Below is a small trained network, with its code and all its weights. Each question gives an input and a target symbol and asks what happens when units are switched off, that is, made to give their printed mean instead of their output.

import numpy as np


def w(rows, s, z=0):
    codes = np.array(rows[::2]) - 128.0
    scale = np.full(codes.shape[1], s)
    scale[-1] = z or s
    return codes * scale


def softmax(a):
    e = np.exp(a - a.max(-1, keepdims=True))
    return e / e.sum(-1, keepdims=True)


def log_softmax(a):
    a = a - a.max(-1, keepdims=True)
    return a - np.log(np.exp(a).sum(-1, keepdims=True))


def net(x, mask):
    ids = ['ΘΣΩαβγδζητψ'.index(c) for c in x.split()]
    T = len(ids)
    res = E[ids] + P[:T]
    u = 0
    for l in range(3):
        r = res
        for j in range(2):
            rows = slice(2 * j, 2 * j + 2)
            q, k, v = (r @ M[l][rows].T for M in (Q, K, V))
            z = softmax(np.where(np.tri(T) > 0, q @ k.T / 2**0.5, -1e9)) @ v
            o = O[l][rows]
            res = res + np.where(mask[u + j], z, o[:, -1]) @ o[:, :-1]
        u += 2
    return log_softmax(res[-1] @ U[:, :-1].T + U[:, -1])


Q, K, V, O = {}, {}, {}, {}
E = w([
[194,96,134,115,197,144],'Θ',
[141,58,83,156,138,131],'Σ',
[167,44,138,109,172,209],'Ω',
[225,100,122,141,112,146],'α',
[129,131,138,191,92,59],'β',
[160,29,173,82,223,91],'γ',
[167,180,239,127,126,84],'δ',
[87,78,146,175,54,189],'ζ',
[172,35,168,89,76,140],'η',
[137,156,246,159,63,196],'τ',
[139,104,255,89,133,148],'ψ',
],0.0054)
P = w([
[112,202,89,98,137,127],'0',
[172,127,132,171,140,127],'1',
[119,100,123,58,107,122],'2',
[60,117,149,181,178,118],'3',
[221,105,140,166,96,132],'4',
[93,81,156,74,89,111],'5',
[47,95,173,179,159,112],'6',
[254,74,154,157,58,129],'7',
[93,73,180,77,77,112],'8',
[45,95,147,186,192,123],'9',
],0.0088)
Q[0] = w([
[162,46,167,119,223,136],'0.h0',
[174,127,249,17,238,149],'0.h0',
[134,201,157,179,66,62],'0.h1',
[76,243,90,156,9,90],'0.h1',
],0.022)
K[0] = w([
[107,77,116,211,160,147],'0.h0',
[144,88,214,229,150,92],'0.h0',
[111,156,85,60,113,136],'0.h1',
[146,125,40,3,184,177],'0.h1',
],0.027)
V[0] = w([
[152,96,173,205,139,114],'0.h0',
[156,84,156,218,153,155],'0.h0',
[165,84,178,255,168,140],'0.h1',
[131,123,132,140,149,121],'0.h1',
],0.0078)
O[0] = w([
[105,168,50,177,46,77,194],'0.h0',
[69,124,70,203,46,77,196],'0.h0',
[173,236,254,96,151,123,251],'0.h1',
[141,146,142,112,139,120,139],'0.h1',
],0.0046,0.0021)
Q[1] = w([
[177,133,52,6,75,136],'1.h0',
[173,75,127,163,106,115],'1.h0',
[143,67,117,112,151,109],'1.h1',
[129,159,148,146,120,120],'1.h1',
],0.021)
K[1] = w([
[127,3,202,160,64,74],'1.h0',
[69,98,164,92,101,99],'1.h0',
[113,115,120,134,157,130],'1.h1',
[111,118,138,106,120,123],'1.h1',
],0.02)
V[1] = w([
[3,160,124,87,158,121],'1.h0',
[85,152,129,169,176,116],'1.h0',
[130,111,114,11,70,120],'1.h1',
[127,193,119,137,152,179],'1.h1',
],0.016)
O[1] = w([
[153,149,161,246,189,142,250],'1.h0',
[196,127,135,167,134,124,80],'1.h0',
[54,129,148,161,148,91,41],'1.h1',
[135,161,111,175,178,167,2],'1.h1',
],0.011,0.0012)
Q[2] = w([
[7,84,168,69,158,99],'2.h0',
[253,36,87,49,56,147],'2.h0',
[13,158,148,110,195,85],'2.h1',
[42,101,150,180,225,74],'2.h1',
],0.025)
K[2] = w([
[153,106,28,124,176,95],'2.h0',
[115,3,173,158,87,80],'2.h0',
[141,167,43,117,140,169],'2.h1',
[137,188,105,110,195,129],'2.h1',
],0.039)
V[2] = w([
[130,254,171,139,84,15],'2.h0',
[168,110,54,117,189,15],'2.h0',
[131,29,127,137,157,71],'2.h1',
[169,174,247,59,191,97],'2.h1',
],0.027)
O[2] = w([
[105,58,239,119,165,61,181],'2.h0',
[178,84,79,118,161,54,65],'2.h0',
[82,87,91,201,102,95,106],'2.h1',
[140,254,103,123,107,48,252],'2.h1',
],0.018,0.0029)
U = w([
[86,104,96,2,81,104,217],'Θ',
[65,166,111,148,186,114,127],'Σ',
[184,141,123,129,113,116,103],'Ω',
[159,136,148,82,98,131,70],'α',
[222,85,115,210,115,135,118],'β',
[122,144,106,190,155,87,78],'γ',
[160,103,157,164,177,108,107],'δ',
[124,156,108,171,107,141,95],'ζ',
[5,111,94,103,132,105,254],'η',
[86,115,146,152,156,157,115],'τ',
[150,152,156,128,112,93,44],'ψ',
],0.0093,0.0075)

Each question gives the input, a string of symbols that net reads in full, and the target symbol t.
The units are the heads (2 rows each of Q, K, V and O). Each row of codes is followed by its name. A weight is (code - 128) times the scale printed after its matrix; where a second scale follows, it is the last column's (O and U).
mask holds one flag per head, layer by layer. A switched-off head (its flag False) gives its mean, the last column of its rows in O, instead of its output. The means were averaged over made-up inputs and are rounded, as every weight is.
A unit's drop is (log p(t) with every unit on - log p(t) with that unit switched off) / (log p(t) with every unit on - log p(t) with every unit switched off).
The circuit of an input: a set's keep is (log p(t) with only the set's units on - log p(t) with every unit switched off) / (log p(t) with every unit on - log p(t) with every unit switched off). Starting from all 6 units, units are removed one at a time, each time the one whose removal leaves the highest keep (on an exact tie, the one counted first), for as long as the keep stays at least 0.8.
circuit, biggest first: the units of the circuit, biggest drop first
most important unit: the unit with the biggest drop
heads that matter: for each layer, one digit per head in row order, 1 if its drop is at least 0.15 and else 0, layers parted by /
input η τ Ω β Ω β δ, target η: most important unit	0.h1
input Ω δ β δ Σ β ζ Σ β, target η: circuit, biggest first	0.h1, 2.h1, 1.h1
input ζ Σ τ ζ ζ, target τ: circuit, biggest first	2.h0, 2.h1
input Σ β ζ ζ β τ β α Σ Σ, target β: circuit, biggest first	0.h1, 2.h0, 2.h1
input β τ Σ Σ γ ψ β ψ, target ψ: circuit, biggest first	2.h1, 0.h1
input τ γ Σ δ Σ, target δ: heads that matter	10 / 00 / 10
input ζ β Ω β τ, target τ: circuit, biggest first	2.h0, 2.h1, 0.h1
input δ β γ Σ η δ β β δ, target η: heads that matter	01 / 11 / 01
input β ζ Σ β β, target β: circuit, biggest first	0.h1, 2.h1
input τ β β ψ Σ, target ψ: circuit, biggest first	2.h1, 0.h1, 2.h0
input α Θ τ β β ζ Σ α, target ζ: heads that matter	10 / 00 / 10
input Ω ψ Σ α, target ζ: circuit, biggest first	2.h0, 0.h0
input δ ζ γ Ω, target ψ: heads that matter	10 / 00 / 11
input ζ τ δ, target δ: circuit, biggest first	2.h0, 0.h0
input β β γ β ψ β Σ η γ Ω, target δ: circuit, biggest first	2.h0
input α γ δ β η η Σ Σ, target η: circuit, biggest first	2.h1, 1.h0
input β η α ψ τ α ζ, target δ: heads that matter	01 / 00 / 10
input ζ Θ β β β α Σ, target τ: heads that matter	11 / 10 / 11
input β Σ α Σ Ω β Θ, target δ: heads that matter	01 / 00 / 10
input τ Σ τ ζ, target α: most important unit	2.h1
input Ω β β Σ β Σ β Θ, target β: heads that matter	01 / 00 / 01
input δ ζ Σ β η γ β Θ, target γ: circuit, biggest first	2.h1, 0.h1
input ζ Σ γ δ α δ ζ, target τ: circuit, biggest first	2.h1, 2.h0
input Ω β γ Σ β Σ Ω β Σ β, target ζ: heads that matter	11 / 00 / 10
input Θ β τ β Θ τ Θ, target Ω: circuit, biggest first	0.h0, 2.h0, 2.h1, 1.h1
input Σ η β Σ β, target β: circuit, biggest first	0.h1, 2.h1, 1.h1
input Σ Σ ζ β Θ β δ η Σ α, target β: heads that matter	01 / 00 / 11
input Σ β ζ γ, target β: most important unit	0.h1
input Σ η β δ, target β: heads that matter	01 / 00 / 11
